Below is a small trained network, with its code and all its weights. Each question gives an input and a class and asks what happens when units are switched off, that is, made to give their printed mean instead of their output.

import numpy as np


def w(rows, s, z=0):
    codes = np.array(rows[::2]) - 128.0
    scale = np.full(codes.shape[1], s)
    scale[-1] = z or s
    return codes * scale


def f(y):
    return y / 2 * (1 + np.tanh(0.7978845608 * (y + 0.044715 * y**3)))


def log_softmax(a):
    a = a - a.max(-1, keepdims=True)
    return a - np.log(np.exp(a).sum(-1, keepdims=True))


def net(x, mask):
    res = np.array(x, float).reshape(1, 5) / 4 @ E
    y = f(res @ A[0][:, :-1].T + A[0][:, -1])
    res = res + np.where(mask, y, B[0][:, -1]) @ B[0][:, :-1]
    return log_softmax(res[-1] @ U[:, :-1].T + U[:, -1])


A, B = {}, {}
E = w([
[105,107,3,155,140,148,144,159,127,121],'x0',
[86,154,125,112,129,128,112,153,115,242],'x1',
[127,145,125,167,50,92,170,127,58,127],'x2',
[129,128,128,127,127,128,128,129,128,127],'x3',
[129,127,128,127,126,127,129,129,128,128],'x4',
],0.016)
A[0] = w([
[113,93,67,125,180,178,120,166,166,117,139],'n1',
[110,170,156,119,101,104,124,141,95,195,111],'n2',
[173,119,169,152,90,102,163,70,109,50,237],'n3',
[141,160,182,140,69,80,150,109,82,137,107],'n4',
[133,121,119,128,138,129,128,126,135,113,160],'n5',
[67,148,105,98,148,144,94,187,133,254,158],'n6',
[145,76,92,138,163,162,133,123,167,53,255],'n7',
[105,122,55,187,83,113,179,160,73,123,30],'n8',
[152,154,182,143,68,83,156,102,84,118,139],'n9',
[92,134,101,106,149,144,103,175,136,193,123],'n10',
[101,175,155,118,105,106,119,147,96,208,133],'n11',
[151,130,209,55,182,143,62,77,198,136,229],'n12',
[98,133,97,109,149,145,107,174,137,185,116],'n13',
],0.0083,0.0034)
B[0] = w([
[130,101,91,129,179,121,84,86,181,116,194],'n1',
[63,103,84,68,99,135,107,141,99,171,179],'n2',
[145,152,167,185,153,40,123,93,189,124,215],'n3',
[87,108,89,107,145,78,77,85,144,170,186],'n4',
[137,121,121,132,136,132,131,127,139,117,138],'n5',
[2,181,174,165,150,131,132,115,123,219,230],'n6',
[163,82,85,104,134,133,114,127,177,78,213],'n7',
[174,163,217,160,76,159,210,191,101,89,192],'n8',
[110,129,119,135,151,58,88,85,158,151,191],'n9',
[67,160,161,160,151,128,129,113,132,171,183],'n10',
[50,103,86,66,94,139,111,146,92,181,191],'n11',
[171,147,185,140,61,167,211,204,90,87,250],'n12',
[73,162,161,165,154,128,127,110,135,167,177],'n13',
],0.0092,0.014)
U = w([
[221,125,166,155,71,133,208,193,130,35,225],'0',
[103,160,141,200,202,90,65,3,176,161,162],'1',
[111,166,172,122,85,197,192,239,44,149,63],'2',
[98,91,54,8,100,105,27,89,88,164,4],'3',
[151,53,5,82,179,166,49,98,173,81,163],'4',
],0.0078,0.0018)

Each question gives the input, the list of numbers given to net, and the class t.
The units are the neurons (one row each of A and B). Each row of codes is followed by its name. A weight is (code - 128) times the scale printed after its matrix; where a second scale follows, it is the last column's (A, B and U).
mask holds one flag per neuron, in row order. A switched-off neuron (its flag False) gives its mean, the last column of its row in B, instead of its output. The means were averaged over made-up inputs and are rounded, as every weight is.
A unit's drop is (log p(t) with every unit on - log p(t) with that unit switched off) / (log p(t) with every unit on - log p(t) with every unit switched off).
The circuit of an input: a set's keep is (log p(t) with only the set's units on - log p(t) with every unit switched off) / (log p(t) with every unit on - log p(t) with every unit switched off). Starting from the 12 units with the biggest drops (on a tie, the unit counted first), units are removed one at a time, each time the one whose removal leaves the highest keep (on an exact tie, the one counted first), for as long as the keep stays at least 0.8.
circuit, biggest first: the units of the circuit, biggest drop first
k most important neurons: the k neurons with the biggest drops, biggest first
drop when u is switched off: that unit's drop, to one decimal
input [-4,5,1,8,1], class 3: circuit, biggest first	(n8 n11)
input [0,-8,-6,-7,1], class 0: circuit, biggest first	(n12)
input [1,-1,-3,3,4], class 4: circuit, biggest first	(n8 n6)
input [2,-3,0,5,4], class 4: 4 most important neurons	(n12 n8 n6 n7)
input [3,0,-6,5,-3], class 4: circuit, biggest first	(n3 n7)
input [4,0,-6,-6,-1], class 4: 2 most important neurons	(n3 n7)
input [-4,8,2,3,7], class 3: 2 most important neurons	(n11 n2)
input [-4,-3,0,5,5], class 0: 3 most important neurons	(n6 n12 n1)
input [8,1,-8,7,7], class 1: 2 most important neurons	(n6 n13)
input [-6,-3,0,-7,3], class 0: 3 most important neurons	(n12 n6 n1)
input [5,-8,0,-6,-5], class 4: 3 most important neurons	(n12 n7 n1)
input [0,7,-4,-3,-2], class 2: 2 most important neurons	(n3 n12)
input [3,-1,0,-5,3], class 4: 2 most important neurons	(n12 n6)
input [-2,-5,3,2,6], class 1: circuit, biggest first	(n12)
input [0,-7,-5,-6,-8], class 0: 2 most important neurons	(n12 n4)
input [-7,2,8,8,-7], class 3: drop when n11 is switched off	0.2
input [-6,2,4,4,2], class 3: drop when n11 is switched off	0.1
input [-6,6,4,-8,-2], class 3: drop when n1 is switched off	0.0
